Here is a tiny trained network, its code and every weight. The questions are about switching its units off for an input and a class, where a switched-off unit gives its printed mean instead of its output.

import numpy as np


def w(rows, s, z=0):
    codes = np.array(rows[::2]) - 128.0
    scale = np.full(codes.shape[1], s)
    scale[-1] = z or s
    return codes * scale


def norm(h):
    return h / np.sqrt((h * h).mean(-1, keepdims=True) + 1e-5)


def f(y):
    return y / 2 * (1 + np.tanh(0.7978845608 * (y + 0.044715 * y**3)))


def log_softmax(a):
    a = a - a.max(-1, keepdims=True)
    return a - np.log(np.exp(a).sum(-1, keepdims=True))


def net(x, mask):
    res = np.array(x, float).reshape(1, 5) / 4 @ E
    u = 0
    for l in range(2):
        y = f(norm(res) @ A[l][:, :-1].T + A[l][:, -1])
        res = res + np.where(mask[u : u + 3], y, B[l][:, -1]) @ B[l][:, :-1]
        u += 3
    return log_softmax(norm(res)[-1] @ U[:, :-1].T + U[:, -1])


A, B = {}, {}
E = w([
[242,80,162,125,129,45,95,114,31,131,177],'x0',
[128,194,116,179,97,174,149,99,40,124,72],'x1',
[117,30,191,65,146,171,161,254,227,90,123],'x2',
[125,225,112,99,171,175,132,182,180,90,163],'x3',
[201,149,163,82,146,48,79,136,96,127,143],'x4',
],0.0027)
A[0] = w([
[190,92,172,143,166,56,99,171,50,120,133,103],'0.n1',
[254,61,184,105,186,52,48,138,138,100,182,118],'0.n2',
[31,117,12,190,155,172,156,39,200,109,137,5],'0.n3',
],0.0027,0.0028)
B[0] = w([
[128,126,81,107,78,55,192,94,108,206,191,188],'0.n1',
[46,163,148,118,92,96,206,74,184,245,194,253],'0.n2',
[3,81,201,111,24,79,208,134,136,207,182,148],'0.n3',
],0.0038,0.0021)
A[1] = w([
[161,167,103,170,115,72,81,2,62,165,133,177],'1.n1',
[105,18,153,121,167,140,142,89,155,123,129,156],'1.n2',
[124,190,113,154,159,217,111,98,119,77,83,251],'1.n3',
],0.0045,0.0031)
B[1] = w([
[128,125,157,113,202,213,126,191,164,56,127,254],'1.n1',
[34,163,80,203,74,175,113,218,124,136,81,167],'1.n2',
[72,35,94,220,128,211,53,233,158,119,2,197],'1.n3',
],0.0051,0.0059)
U = w([
[206,162,134,138,163,150,102,79,45,69,94,80],'0',
[170,169,153,61,199,94,142,110,147,146,210,156],'1',
[82,126,72,189,144,216,62,192,152,81,25,178],'2',
[180,165,2,110,58,46,77,56,117,101,59,1],'3',
[80,94,125,129,22,74,178,115,150,218,138,120],'4',
],0.0083,0.0055)

Each question gives the input, the list of numbers given to net, and the class t.
The units are the neurons (one row each of A and B). Each row of codes is followed by its name. A weight is (code - 128) times the scale printed after its matrix; where a second scale follows, it is the last column's (A, B and U).
mask holds one flag per neuron, layer by layer. A switched-off neuron (its flag False) gives its mean, the last column of its row in B, instead of its output. The means were averaged over made-up inputs and are rounded, as every weight is.
A unit's drop is (log p(t) with every unit on - log p(t) with that unit switched off) / (log p(t) with every unit on - log p(t) with every unit switched off).
The circuit of an input: a set's keep is (log p(t) with only the set's units on - log p(t) with every unit switched off) / (log p(t) with every unit on - log p(t) with every unit switched off). Starting from all 6 units, units are removed one at a time, each time the one whose removal leaves the highest keep (on an exact tie, the one counted first), for as long as the keep stays at least 0.8.
circuit, biggest first: the units of the circuit, biggest drop first
top k neurons: the k neurons with the biggest drops, biggest first
top k neurons in layer l: the k neurons of layer l with the biggest drops, biggest first
drop when u is switched off: that unit's drop, to one decimal
input [6,-4,5,6,-5], class 1: circuit, biggest first : 1.n3
input [-6,-8,-2,0,1], class 4: top 3 neurons : 1.n1, 0.n3, 1.n3
input [2,-8,-1,-4,1], class 4: top 2 neurons : 0.n2, 1.n2
input [3,1,2,-2,-3], class 4: top 2 neurons : 1.n3, 1.n1
input [-1,-2,-4,-8,4], class 1: circuit, biggest first : 1.n3, 1.n1
input [-3,-7,-4,3,-1], class 1: top 2 neurons : 0.n3, 1.n3
input [4,0,-2,-7,-1], class 1: circuit, biggest first : 1.n3, 1.n1
input [5,8,2,-8,5], class 1: top 2 neurons : 1.n3, 0.n1
input [8,3,1,-1,-8], class 0: top 2 neurons : 1.n3, 0.n1
input [7,-5,4,3,-1], class 4: top 3 neurons : 1.n1, 0.n2, 1.n2
input [-7,-6,-6,-4,1], class 4: top 3 neurons : 0.n3, 1.n3, 1.n1
input [1,-8,0,-2,7], class 4: top 2 neurons : 0.n2, 1.n1
input [-7,-5,-2,-8,-2], class 4: top 3 neurons : 0.n3, 1.n1, 1.n3
input [-3,-8,-7,-5,8], class 1: circuit, biggest first : 1.n3
input [3,-1,3,-1,5], class 4: top 2 neurons : 0.n2, 1.n1
input [7,-3,6,-3,6], class 4: top 3 neurons : 0.n2, 1.n1, 1.n2
input [4,-3,-6,3,1], class 1: top 2 neurons in layer 0 : 0.n2, 0.n1
input [7,-8,3,-6,-5], class 4: drop when 1.n2 is switched off : 0.1
input [4,5,8,-7,2], class 4: drop when 0.n3 is switched off : 0.0
input [0,-1,2,-3,4], class 4: top neuron in layer 0 : 0.n2
input [4,7,7,4,3], class 1: drop when 1.n3 is switched off : 0.3
